cols: K E C F
Z345: [117 102 108 175]
Z887: [135 152  80 154]
Z742: [111  98 116 163]
Z951: [106 170 107 177]
Z363: [ 98 111 116 122]
Z564: [121 155 103 143]
[111  98 116]
Z742
[107 177]
Z951

cols: Z Q M W H N V L J
Z408: [170 152 181  77  90 127 152 168  86]
Z887: [141 145  97 176 144 138 132 139 160]
Z811: [178 144 158 166 137 171 110 110 149]
col: [ 97 158]
M
col: [138 171]
N
[176 144]
Z887
loc: [137]
Z811, 5
col: [141 178]
Z

cols: Y R B U T A P S
Z564: [148 170  90  80 161  79  99  87]
Z811: [144 164  88  80 161  82  98  86]
Z191: [137 133 147 137  98 128 143 148]
Z923: [126  96  92 102 147 164 143 122]
Z210: [113 119 123 127 127 118 112 116]
Z408: [ 99 120 132 140 123 106  98 110]
Z887: [133 130 148 141 101 129 140 147]
Z345: [130 131 123 121 128 123 126 124]
Z363: [122 122 126 128 125 127 124 125]
Z951: [148 142 160 143  86 128 154 162]
Z742: [ 79 112 132 145 124  90  75  94]
col: [ 80 137 102 127 140 141 121]
U
col: [116 110 147 124 125]
S
col: [ 90  88 147]
B
[145 124  90  75]
Z742
col: [144 137]
Y
[123 127]
Z210
[141 101]
Z887

cols: Bev Gefip Naban moso somi Buno
Z210: [170 156  75 108  98 136]
Z408: [ 99 111 132 152 108 107]
Z887: [170 156 132 107 108 152]
col: [132 132]
Naban
[132 152 108 107]
Z408
col: [107 152]
Buno

cols: bimo Vuvi lelir bip Bav
Z363: [130 125 128 103 114]
Z408: [113 135 133 179 148]
Z210: [124 138 129 144 117]
Z661: [126 134 129 164 153]
Z742: [131 123 128 116 133]
Z811: [138 115 127  82 117]
[126 134]
Z661
loc: [153]
Z661, 5
col: [113 124 126 131 138]
bimo
loc: [126]
Z661, 1
loc: [134]
Z661, 2

cols: dop Kimus Zam dos
Z408: [119 124  97 112]
Z923: [119 124 169 107]
Z742: [119 170 169 107]
Z210: [119 124 160 112]
col: [107 107]
dos
col: [112 107 107]
dos
[119 124  97 112]
Z408
[170 169 107]
Z742
col: [107 107 112]
dos
loc: [170]
Z742, 2
[119 170 169 107]
Z742

cols: pida faz dafi Gugab Vute matu vem fide
Z408: [111 145  95 136 111  84 178 126]
Z363: [117 125 143 140  99 110  87 179]
Z345: [111 145  95 136 111 118 177 126]
loc: [178]
Z408, 7
loc: [117]
Z363, 1

cols: pegan Fad det lefom ses guris
Z408: [145 155 141 149 151 139]
Z564: [145 155 141 149 154 154]
Z951: [158 140 153 153 153 135]
Z191: [138 158 138 153 152 139]
[158 138 153]
Z191
[141 149 151]
Z408
col: [145 145 158]
pegan
loc: [135]
Z951, 6
[151 139]
Z408
[158 140 153 153 153 135]
Z951

cols: piva Vuluf gumet givup bif
Z811: [187 109 120 133 112]
Z564: [124 186 109 130 105]
Z923: [130 125 186 109 120]
loc: [124]
Z564, 1
[130 125 186 109]
Z923
[186 109 120]
Z923

cols: Zoriv Tuno Fidul vak gode getu lutal
Z210: [107 150 104 140 153 102 144]
Z811: [123  96 171 136 112 124 120]
Z345: [137  74 111 113 105 154  71]
Z951: [157  92 165 129 116 147 107]
Z408: [102 130 153  96 133 136 187]
loc: [154]
Z345, 6
[107 150 104 140 153 102]
Z210

cols: Duzu zefek rivem Zim
Z345: [140 164 128 113]
Z811: [127 147 116 105]
Z564: [140 164 128 149]
Z191: [ 84 112 116 169]
Z363: [108 115 122 141]
Z887: [140 164 155 145]
col: [113 105 149 169 141]
Zim
loc: [145]
Z887, 4

cols: goli mera vul Tipag vamug petud Zito Lov
Z887: [118 144 122 132 158 113 150 117]
Z191: [102 148 141 118 106 146 117 121]
Z923: [ 95 139 159 104 125 100 146 114]
Z951: [ 96 151 171  94 129 132 129 121]
Z742: [ 96 151 171  94 114  96 144 112]
Z408: [111 125 157 117  88 170 133 134]
loc: [104]
Z923, 4
loc: [170]
Z408, 6

cols: vid zubo muro Pufak nevim kuga fup pofis nelo
Z345: [ 92 131 153 151 132 150 118 101 126]
Z564: [122 137  92  92 144 125 125 125 143]
Z363: [162 129 156 152 132  73 134 154 133]
Z742: [160 108 131 136  93 148 142 150 101]
Z210: [136 120 125 128 113 145 133 132 116]
Z661: [124 124 186 183 121 119 126 125 118]
col: [126 143 133 101 116]
nelo
col: [ 92 152]
Pufak
col: [154 150]
pofis

cols: rikeg zuk susov rofut
Z661: [143 141 101 108]
Z951: [126  95 110 120]
Z408: [134 163 154 143]
Z210: [159 130  90 104]
Z363: [113 169 109 103]
Z887: [159 137  94 109]
Z564: [ 90 126 120 108]
Z345: [126 165 153 141]
Z811: [110 159 115 109]
Z742: [159 137 120 114]
[126  95]
Z951
loc: [95]
Z951, 2
col: [120 143]
rofut
[ 90 126 120 108]
Z564
[159 137  94 109]
Z887

cols: Monug nime lus Kirat bulag Dun migu
Z951: [181 161 117  88 160  76 183]
Z923: [124 121 119 121 118 119 125]
Z811: [142 133 120 105 114 162 143]
Z345: [181 161 117  88 105  76 183]
[181 161 117  88 105  76 183]
Z345
col: [119 162  76]
Dun
col: [183 125 143]
migu
col: [121 105  88]
Kirat
col: [118 114]
bulag

cols: Rifu Tomem nisi Voma viz foni Tavim
Z564: [170 124 139 140 141 125 122]
Z363: [149 106 132 148 139 132 111]
Z811: [163 122 142 141 131 138 115]
Z408: [170 124 139 142 141 125 122]
Z210: [158 121 138 146 142 130 117]
[139 142 141]
Z408
loc: [140]
Z564, 4
loc: [106]
Z363, 2
loc: [117]
Z210, 7

cols: vaka zula Kilig pemu miv Vas
Z210: [104 174 173 122 124 156]
Z661: [126 163 146 124 129 167]
Z363: [105 142 117 127 129 149]
Z923: [142 173 104 122 124  93]
[117 127 129]
Z363
col: [173 146]
Kilig
[104 174 173 122 124]
Z210
[142 173 104 122 124]
Z923
col: [122 124]
pemu
loc: [146]
Z661, 3

cols: bozi gozav Nev doda Binu piris zup Fugin
Z661: [131  80  93 134 146  82 139 126]
Z923: [159 114 102 121 145 111 177 123]
Z363: [142 141 137 140 124 160 176 134]
Z191: [159 121 117 133 144 108 140 130]
Z742: [160 100 107 146 148 114 174 124]
Z210: [159 119 110 120 130 132 174 136]
Z811: [144 132 142 146 135 138 177 130]
Z564: [159 121 117 133 144 108 139 126]
loc: [145]
Z923, 5
loc: [141]
Z363, 2
[159 121 117 133 144 108 140 130]
Z191

cols: zonon Tevo Numus tulo vana mudi mepo
Z923: [ 95 169 141 160  92  97 141]
Z210: [ 82 174 148 160  82 101 144]
Z408: [148 147 173 169 107 126 145]
Z742: [148 147 123 171  82 154 168]
Z951: [114 142 105 171  92 119 142]
Z363: [132 161 133 159  77 129 172]
Z811: [ 82 174 148 157  92 125 151]
Z887: [101 160 128 155  92  93 147]
loc: [172]
Z363, 7
[ 82 174 148 157  92 125]
Z811
col: [101 126 154 119 129 125]
mudi

cols: rudek mog relo diruz faka dateb nul
Z951: [108 102 126 118 103 119 151]
Z345: [109 115 132 140 113 123 129]
Z408: [109 115 132 140 114 123 129]
Z811: [132 129 128 143 125 129 130]
[129 130]
Z811
[109 115 132 140 114 123 129]
Z408
col: [103 113]
faka

cols: zabol dit fav sar
Z408: [112 116 149 105]
Z811: [142 114 118  89]
Z742: [139 176 141 178]
Z363: [122 178  71  70]
Z661: [178 158 143 121]
[141 178]
Z742
loc: [70]
Z363, 4
loc: [121]
Z661, 4
[122 178]
Z363
[112 116 149]
Z408
[122 178  71]
Z363
[158 143]
Z661

cols: rosir Funed Subo bik Tav koz Lepap rezul Rozi div
Z210: [110 116 171 101 132  82 145 130 140 118]
Z923: [ 92 159 120 104 110  89 117 115 132  75]
Z742: [111 141  94 134 118 144 108 133 132  87]
Z191: [153 129 163 129 157  79 131 152 131 107]
Z363: [132 140 136  89 115 104 117 110 132 147]
Z811: [138 129 183  89 163 118 153 124 154 154]
loc: [141]
Z742, 2
[104 110  89 117 115 132]
Z923
col: [129 140]
Funed

cols: Lekis pof vuso doz Ror fusi Tavu
Z661: [125 171 128 172 115 121 137]
Z887: [129 133 142 137 138 136 140]
Z363: [133 143 131 149 125 117 120]
Z811: [164 114  88 104 144  74 129]
Z191: [129 142 130 139 124 124 131]
Z345: [126 136 129 130 127 124 126]
Z923: [148 125 117 123 129 129 120]
Z742: [119 126 116 158 153 139 139]
Z951: [101 152 143 145 127 154 151]
col: [125 144 124 127 129 153 127]
Ror
col: [126 120]
Tavu
[149 125 117]
Z363
loc: [101]
Z951, 1
[148 125 117 123 129]
Z923
[148 125 117 123 129 129 120]
Z923

cols: Vupu Bazos rim neni Timit
Z408: [108 131 123 126 111]
Z811: [145 124 137 124 130]
Z951: [130  99 145 136 128]
Z345: [130  99 145 124 136]
[124 137]
Z811
col: [130 128]
Timit
col: [131 124]
Bazos
loc: [123]
Z408, 3
[145 124 136]
Z345
col: [123 137]
rim
[ 99 145 136 128]
Z951

cols: fof rori Lop Loko dogif
Z923: [144 128 184 105 138]
Z661: [127 106 121 118 112]
Z408: [127 124 121 117 111]
Z345: [129 123 130 113 111]
Z210: [122 124 121 118 111]
Z742: [126 123 121 118 112]
Z564: [126 124 121 118 112]
loc: [130]
Z345, 3
col: [112 111 111 111]
dogif
col: [127 129 122 126]
fof
loc: [105]
Z923, 4

cols: Terun bod rov seg
Z408: [124 146 168 170]
Z951: [167 170 168 171]
Z923: [125 147 165 166]
Z811: [124 146 168 171]
Z564: [125 147 167 169]
[167 169]
Z564
[125 147 167 169]
Z564

cols: sudin Zenu Sovi bigo buzom
Z345: [ 84 154 135 108 139]
Z951: [ 87  91 139  98 137]
Z408: [179 146 164 135 112]
Z210: [ 92  91 153  92 135]
Z887: [128 127  82 140 134]
loc: [134]
Z887, 5
col: [139 137]
buzom
col: [137 112 135]
buzom
[ 91 153]
Z210
loc: [146]
Z408, 2
loc: [164]
Z408, 3

cols: sepu rul fam Bof pavab fupu susif Pudes fosas Bov
Z742: [128 187 138  95 117 111 111 139 115 180]
Z191: [142 133 166 132 123 152 142 110 128 119]
Z363: [123 152 141 110 128 119 122 125 128 124]
Z923: [137 132 127 132 126 139 135 111 127 121]
Z345: [127 165 131  97 117 113 112 153 116 159]
[137 132 127 132 126 139 135 111 127 121]
Z923
[110 128 119 122 125 128]
Z363
loc: [165]
Z345, 2
[166 132 123 152 142 110 128]
Z191
[123 152 142 110 128 119]
Z191

cols: niv Ronik mab Tove
Z811: [127 125 132 109]
Z210: [134 120 148 129]
Z408: [101 142 107 147]
Z564: [148 134 109 132]
Z923: [159 134 173 140]
Z951: [154 130 162 106]
Z363: [154 130 126 106]
Z191: [124 132 125 102]
Z742: [127 132 132 109]
Z887: [139 142 144 119]
Z661: [134 148 143 125]
[101 142]
Z408
[134 120 148]
Z210
[127 132 132 109]
Z742
col: [148 107 109 173 162 126 125 132 144 143]
mab
col: [132 140 106 106 102 109]
Tove

cols: gaf beku sev Zimaz raneb niz
Z661: [108 145 137 100 136 116]
Z191: [160 121 100 140 101  88]
Z887: [101 114 117 153 102 169]
Z408: [131 100  95 146 114 122]
Z210: [108 145 137 108 114 116]
Z811: [ 95 146 115 122 140 112]
Z345: [123  81 138 150 138 131]
loc: [102]
Z887, 5
[123  81 138]
Z345
[108 114]
Z210
loc: [123]
Z345, 1
col: [114 140]
raneb
[ 95 146 114 122]
Z408

cols: fuv Peve miko darum fekif giz
Z661: [110  92 143 129 117 155]
Z742: [120  96 147 116 134 115]
Z191: [137 133 153 131  90 138]
Z408: [166 122 124 127 127 135]
Z363: [134 120 116 120 147 141]
Z345: [ 97 113 123 157 124 154]
Z811: [120  90 136  70 125 141]
col: [127 120 157]
darum
loc: [123]
Z345, 3
[137 133 153]
Z191
loc: [97]
Z345, 1
[120  96 147 116 134]
Z742

cols: Sofoz vize budak zelap Vun
Z661: [135 143 120 125 134]
Z191: [142 105 120 123 136]
Z742: [142 134 120 125 134]
Z345: [ 86 139 138 138 162]
[142 134 120 125 134]
Z742
loc: [135]
Z661, 1

